Below is a small trained network, with its code and all its weights. Each question gives an input and a target symbol and asks what happens when units are switched off, that is, made to give their printed mean instead of their output.

import numpy as np


def w(rows, s, z=0):
    codes = np.array(rows[::2]) - 128.0
    scale = np.full(codes.shape[1], s)
    scale[-1] = z or s
    return codes * scale


def f(y):
    return np.maximum(y, 0)


def softmax(a):
    e = np.exp(a - a.max(-1, keepdims=True))
    return e / e.sum(-1, keepdims=True)


def log_softmax(a):
    a = a - a.max(-1, keepdims=True)
    return a - np.log(np.exp(a).sum(-1, keepdims=True))


def net(x, mask):
    ids = ['βδζηλπσω'.index(c) for c in x.split()]
    T = len(ids)
    res = E[ids] + P[:T]
    u = 0
    for l in range(2):
        r = res
        for j in range(3):
            rows = slice(3 * j, 3 * j + 3)
            q, k, v = (r @ M[l][rows].T for M in (Q, K, V))
            z = softmax(np.where(np.tri(T) > 0, q @ k.T / 3**0.5, -1e9)) @ v
            o = O[l][rows]
            res = res + np.where(mask[u + j], z, o[:, -1]) @ o[:, :-1]
        u += 3
        y = f(res @ A[l][:, :-1].T + A[l][:, -1])
        res = res + np.where(mask[u : u + 4], y, B[l][:, -1]) @ B[l][:, :-1]
        u += 4
    return log_softmax(res[-1] @ U[:, :-1].T + U[:, -1])


Q, K, V, O, A, B = {}, {}, {}, {}, {}, {}
E = w([
[104,85,141,80,145,154,130,22,130,191],'β',
[126,170,89,250,125,111,91,169,127,117],'δ',
[198,117,122,103,170,54,84,170,177,77],'ζ',
[25,79,221,173,177,74,113,85,113,148],'η',
[152,96,73,123,185,178,88,76,172,135],'λ',
[111,14,121,146,78,104,48,137,90,96],'π',
[58,191,73,80,153,151,98,79,81,117],'σ',
[229,102,152,125,90,114,66,119,160,131],'ω',
],0.02)
P = w([
[166,109,29,116,140,30,121,45,198,127],'0',
[145,127,58,163,121,57,103,63,194,124],'1',
[136,119,104,140,143,86,101,89,189,113],'2',
[140,124,152,144,153,137,68,95,169,127],'3',
[128,126,184,126,176,154,81,126,139,127],'4',
[144,121,213,131,179,180,99,119,120,97],'5',
[164,137,222,127,188,188,154,112,87,55],'6',
[163,123,255,118,185,193,188,114,81,47],'7',
],0.0099)
Q[0] = w([
[79,48,122,86,115,110,167,89,86,165],'0.h0',
[162,174,148,141,96,127,169,118,166,156],'0.h0',
[95,143,109,123,164,101,166,149,32,116],'0.h0',
[122,157,110,167,37,127,151,132,125,147],'0.h1',
[60,166,65,90,47,125,200,204,56,175],'0.h1',
[146,119,160,88,190,150,178,136,254,154],'0.h1',
[202,66,135,85,214,132,110,64,230,133],'0.h2',
[157,121,108,160,158,116,35,63,157,120],'0.h2',
[147,107,159,147,177,153,57,54,129,58],'0.h2',
],0.0086)
K[0] = w([
[72,71,169,78,131,95,144,108,126,144],'0.h0',
[127,157,92,117,88,105,143,77,191,147],'0.h0',
[86,123,140,99,154,76,97,123,64,182],'0.h0',
[121,112,50,164,104,29,94,145,140,191],'0.h1',
[140,160,39,69,161,39,99,47,169,207],'0.h1',
[210,155,161,147,108,157,146,87,137,109],'0.h1',
[143,179,170,124,116,254,153,165,88,58],'0.h2',
[113,112,183,169,176,160,88,172,23,107],'0.h2',
[98,98,214,143,149,162,173,179,106,32],'0.h2',
],0.009)
V[0] = w([
[179,124,122,139,120,128,21,183,115,97],'0.h0',
[150,155,48,136,138,145,132,66,158,134],'0.h0',
[95,76,157,183,136,174,150,107,69,154],'0.h0',
[161,218,183,152,70,159,178,151,143,198],'0.h1',
[161,56,177,111,32,170,69,108,229,172],'0.h1',
[226,237,135,163,147,71,133,218,197,215],'0.h1',
[61,115,214,200,134,100,149,34,29,89],'0.h2',
[139,89,120,203,79,115,142,255,129,173],'0.h2',
[254,32,147,69,171,143,184,68,195,239],'0.h2',
],0.0054)
O[0] = w([
[62,121,100,68,134,30,117,119,74,146,136],'0.h0',
[62,81,89,117,192,91,78,127,214,135,111],'0.h0',
[225,44,97,164,157,59,140,95,114,48,158],'0.h0',
[163,122,135,49,158,96,243,143,82,11,52],'0.h1',
[2,100,122,59,177,116,89,94,83,65,148],'0.h1',
[84,52,4,54,180,135,185,83,195,111,48],'0.h1',
[58,146,142,115,145,37,133,179,39,165,252],'0.h2',
[190,157,92,171,114,130,238,224,88,164,100],'0.h2',
[38,102,194,80,132,222,166,215,228,139,111],'0.h2',
],0.0062,0.014)
A[0] = w([
[113,254,161,124,128,163,136,119,160,51,7],'0.n0',
[67,203,91,147,198,89,107,183,158,43,105],'0.n1',
[84,69,52,110,180,134,212,96,118,60,116],'0.n2',
[146,135,111,75,108,151,116,189,157,93,61],'0.n3',
],0.0062,0.0015)
B[0] = w([
[135,213,170,202,116,75,95,205,146,227,150],'0.n0',
[110,115,84,148,158,175,48,144,74,103,253],'0.n1',
[157,66,125,245,109,208,135,77,98,2,141],'0.n2',
[48,183,96,33,133,172,215,203,210,98,137],'0.n3',
],0.0081,0.0034)
Q[1] = w([
[106,150,111,121,118,63,72,135,62,112],'1.h0',
[88,152,78,156,108,136,193,107,59,184],'1.h0',
[127,138,130,105,110,144,170,212,136,148],'1.h0',
[84,178,124,205,98,93,50,114,68,175],'1.h1',
[120,207,139,204,142,64,194,201,73,184],'1.h1',
[159,176,170,138,134,192,254,127,209,110],'1.h1',
[124,164,97,144,72,70,177,118,171,124],'1.h2',
[127,151,130,166,117,63,106,116,144,119],'1.h2',
[118,132,88,186,68,143,119,186,84,118],'1.h2',
],0.009)
K[1] = w([
[141,137,200,170,82,127,139,121,70,130],'1.h0',
[66,111,77,148,134,26,129,144,172,122],'1.h0',
[97,84,92,180,131,147,107,71,196,153],'1.h0',
[132,113,183,137,70,90,150,134,7,127],'1.h1',
[156,70,166,123,100,12,157,78,102,81],'1.h1',
[148,139,109,143,136,93,82,66,254,120],'1.h1',
[14,100,93,165,123,123,139,119,186,138],'1.h2',
[99,172,137,184,108,110,143,132,80,191],'1.h2',
[126,110,108,133,26,142,160,153,111,153],'1.h2',
],0.009)
V[1] = w([
[105,134,122,137,141,140,64,165,159,88],'1.h0',
[139,74,122,113,129,159,139,70,118,174],'1.h0',
[104,176,101,105,139,175,172,112,104,131],'1.h0',
[137,83,121,122,68,93,124,133,116,104],'1.h1',
[86,123,143,185,249,135,188,128,132,137],'1.h1',
[109,140,84,110,102,136,138,172,127,139],'1.h1',
[130,112,138,83,135,123,126,158,90,120],'1.h2',
[113,115,132,192,106,180,160,74,120,203],'1.h2',
[103,110,103,165,216,109,88,171,138,131],'1.h2',
],0.011)
O[1] = w([
[195,47,80,128,69,121,201,126,138,100,163],'1.h0',
[144,92,124,51,195,199,92,162,102,104,111],'1.h0',
[175,117,171,101,118,62,16,121,109,110,5],'1.h0',
[74,173,131,159,30,234,187,214,27,100,162],'1.h1',
[71,68,95,99,202,74,185,138,119,188,156],'1.h1',
[173,66,158,131,121,131,150,103,58,53,45],'1.h1',
[152,78,116,51,118,135,107,102,255,140,132],'1.h2',
[181,125,118,60,158,141,21,217,42,138,151],'1.h2',
[197,117,41,154,119,184,143,77,104,143,225],'1.h2',
],0.007,0.021)
A[1] = w([
[1,116,181,58,159,161,77,148,195,22,221],'1.n0',
[135,122,144,74,115,87,167,135,153,131,251],'1.n1',
[243,96,116,12,205,76,142,126,116,119,254],'1.n2',
[56,167,57,102,106,139,101,71,90,134,110],'1.n3',
],0.0067,0.00041)
B[1] = w([
[161,121,174,102,173,99,128,168,38,89,136],'1.n0',
[68,103,151,136,109,133,146,151,142,127,131],'1.n1',
[107,152,128,173,159,183,86,79,88,160,139],'1.n2',
[139,115,245,123,108,47,142,204,166,125,249],'1.n3',
],0.011,0.013)
U = w([
[118,113,132,98,177,152,67,202,67,88,6],'β',
[192,143,36,87,121,112,178,113,2,158,149],'δ',
[121,123,126,134,95,118,187,102,187,119,91],'ζ',
[70,119,95,111,134,97,140,184,120,201,204],'η',
[114,107,113,125,157,191,108,145,117,132,55],'λ',
[102,133,130,146,74,214,120,180,104,133,193],'π',
[104,152,110,118,91,55,26,88,106,95,155],'σ',
[136,62,203,156,176,116,161,193,163,28,97],'ω',
],0.0057,0.0021)

Each question gives the input, a string of symbols that net reads in full, and the target symbol t.
The units are the heads (3 rows each of Q, K, V and O) and the neurons (one row each of A and B). Each row of codes is followed by its name. A weight is (code - 128) times the scale printed after its matrix; where a second scale follows, it is the last column's (O, A, B and U).
mask holds one flag per unit, layer by layer, with each layer's heads first. A switched-off unit (its flag False) gives its mean, the last column of its rows in O or B, instead of its output. The means were averaged over made-up inputs and are rounded, as every weight is.
A unit's drop is (log p(t) with every unit on - log p(t) with that unit switched off) / (log p(t) with every unit on - log p(t) with every unit switched off).
The circuit of an input: a set's keep is (log p(t) with only the set's units on - log p(t) with every unit switched off) / (log p(t) with every unit on - log p(t) with every unit switched off). Starting from the 12 units with the biggest drops (on a tie, the unit counted first), units are removed one at a time, each time the one whose removal leaves the highest keep (on an exact tie, the one counted first), for as long as the keep stays at least 0.8.
units of the circuit, in order: the units of the circuit, biggest drop first
most important unit: the unit with the biggest drop
top k neurons: the k neurons with the biggest drops, biggest first
k most important neurons of layer l: the k neurons of layer l with the biggest drops, biggest first
heads that matter: for each layer, one digit per head in row order, 1 if its drop is at least 0.15 and else 0, layers parted by /
input η δ η η π π η σ, target η: units of the circuit, in order	(0.h2, 1.h1)
input η ζ δ σ ω σ ζ ω, target ζ: heads that matter	101 / 001
input σ ζ δ δ ω λ, target ω: heads that matter	010 / 001
input η η λ π ζ ζ, target ζ: heads that matter	011 / 001
input η ω η ζ λ, target ζ: most important unit	1.h2
input η β η η π σ, target π: heads that matter	000 / 010
input η ζ ω, target ζ: units of the circuit, in order	(1.h2, 0.h2, 0.h1)
input λ σ β π η δ σ ζ, target σ: units of the circuit, in order	(1.h0, 0.h2)
input η σ η ω, target η: units of the circuit, in order	(0.h0, 1.h1)
input δ β β σ η η ζ, target η: units of the circuit, in order	(1.h1, 0.h0)
input σ η δ ω, target δ: heads that matter	011 / 010
input ζ σ π η π β β, target β: heads that matter	001 / 101
input π λ δ σ λ ζ, target λ: top 3 neurons	(1.n2, 1.n3, 0.n3)
input δ π η η σ η λ, target η: units of the circuit, in order	(1.h1, 0.h2)
input π π δ η π λ, target π: heads that matter	000 / 010
input η δ ω, target δ: most important unit	0.h2
input ζ π η ω π ζ δ β, target δ: units of the circuit, in order	(0.h2, 0.h1)
input η π π π ζ ω λ, target ω: heads that matter	011 / 001
input π η η λ ω, target λ: units of the circuit, in order	(0.h2, 1.h1, 0.h1, 1.n3)
input σ π π β ζ, target β: heads that matter	001 / 100
input η η η π ζ σ η δ, target η: units of the circuit, in order	(1.h1)
input λ λ η β ω ω β λ, target β: 3 most important neurons of layer 1	(1.n0, 1.n2, 1.n3)
input σ σ ω ζ, target ω: top 3 neurons	(0.n3, 1.n0, 0.n2)
input η ζ δ η ζ ω σ, target η: units of the circuit, in order	(1.h1, 0.n0)
input π η η π β η δ, target η: units of the circuit, in order	(1.h1, 0.h2)
input λ π η ω, target η: units of the circuit, in order	(0.h2, 0.h0, 1.h1)
input σ σ λ, target σ: units of the circuit, in order	(1.h1, 1.h0)
